Below are the code and all the weights of a small trained network. Each question names an input and a class and asks about switching units off, where a switched-off unit gives its printed mean instead of its output.

import numpy as np


def w(rows, s, z=0):
    codes = np.array(rows[::2]) - 128.0
    scale = np.full(codes.shape[1], s)
    scale[-1] = z or s
    return codes * scale


def f(y):
    return y / 2 * (1 + np.tanh(0.7978845608 * (y + 0.044715 * y**3)))


def log_softmax(a):
    a = a - a.max(-1, keepdims=True)
    return a - np.log(np.exp(a).sum(-1, keepdims=True))


def net(x, mask):
    res = np.array(x, float).reshape(1, 2) / 4 @ E
    y = f(res @ A[0][:, :-1].T + A[0][:, -1])
    res = res + np.where(mask, y, B[0][:, -1]) @ B[0][:, :-1]
    return log_softmax(res[-1] @ U[:, :-1].T + U[:, -1])


A, B = {}, {}
E = w([
[223,246,126,119],'x0',
[171,101,156,3],'x1',
],0.014)
A[0] = w([
[67,3,173,157,64],'N0',
[117,130,141,186,213],'N1',
[190,198,170,143,9],'N2',
[130,115,164,77,78],'N3',
[119,134,115,206,61],'N4',
[142,118,194,88,99],'N5',
[157,158,148,142,196],'N6',
],0.015,0.012)
B[0] = w([
[135,215,161,118,252],'N0',
[145,101,107,82,206],'N1',
[144,185,163,155,188],'N2',
[226,139,91,144,166],'N3',
[187,118,73,178,172],'N4',
[249,125,50,151,174],'N5',
[94,131,162,92,201],'N6',
],0.016,0.015)
U = w([
[140,199,229,157,73],'0',
[185,101,5,178,89],'1',
[103,79,160,68,251],'2',
[99,33,150,134,72],'3',
],0.015,0.018)

Each question gives the input, the list of numbers given to net, and the class t.
The units are the neurons (one row each of A and B). Each row of codes is followed by its name. A weight is (code - 128) times the scale printed after its matrix; where a second scale follows, it is the last column's (A, B and U).
mask holds one flag per neuron, in row order. A switched-off neuron (its flag False) gives its mean, the last column of its row in B, instead of its output. The means were averaged over made-up inputs and are rounded, as every weight is.
A unit's drop is (log p(t) with every unit on - log p(t) with that unit switched off) / (log p(t) with every unit on - log p(t) with every unit switched off).
The circuit of an input: a set's keep is (log p(t) with only the set's units on - log p(t) with every unit switched off) / (log p(t) with every unit on - log p(t) with every unit switched off). Starting from all 7 units, units are removed one at a time, each time the one whose removal leaves the highest keep (on an exact tie, the one counted first), for as long as the keep stays at least 0.8.
units of the circuit, in order: the units of the circuit, biggest drop first
top k neurons: the k neurons with the biggest drops, biggest first
drop of u: that unit's drop, to one decimal
input [-5,-4], class 0: units of the circuit, in order => (N0)
input [-1,-3], class 2: top 2 neurons => (N5 N3)
input [1,3], class 2: top 4 neurons => (N4 N0 N2 N3)
input [2,3], class 2: units of the circuit, in order => (N0 N4)
input [4,-5], class 1: top 3 neurons => (N0 N4 N1)
input [3,3], class 2: units of the circuit, in order => (N0 N4)
input [2,4], class 1: top 2 neurons => (N0 N5)
input [5,-7], class 1: top 3 neurons => (N4 N0 N1)
input [-5,5], class 0: top 3 neurons => (N0 N4 N1)
input [-2,-2], class 2: top 2 neurons => (N5 N2)
input [-7,-7], class 0: top 2 neurons => (N0 N5)
input [6,7], class 1: top 3 neurons => (N5 N0 N3)
input [-8,2], class 0: drop of N0 => 1.3
input [-8,3], class 0: drop of N0 => 1.1
input [-6,1], class 0: drop of N4 => 0.0
input [-6,3], class 0: drop of N0 => 1.1
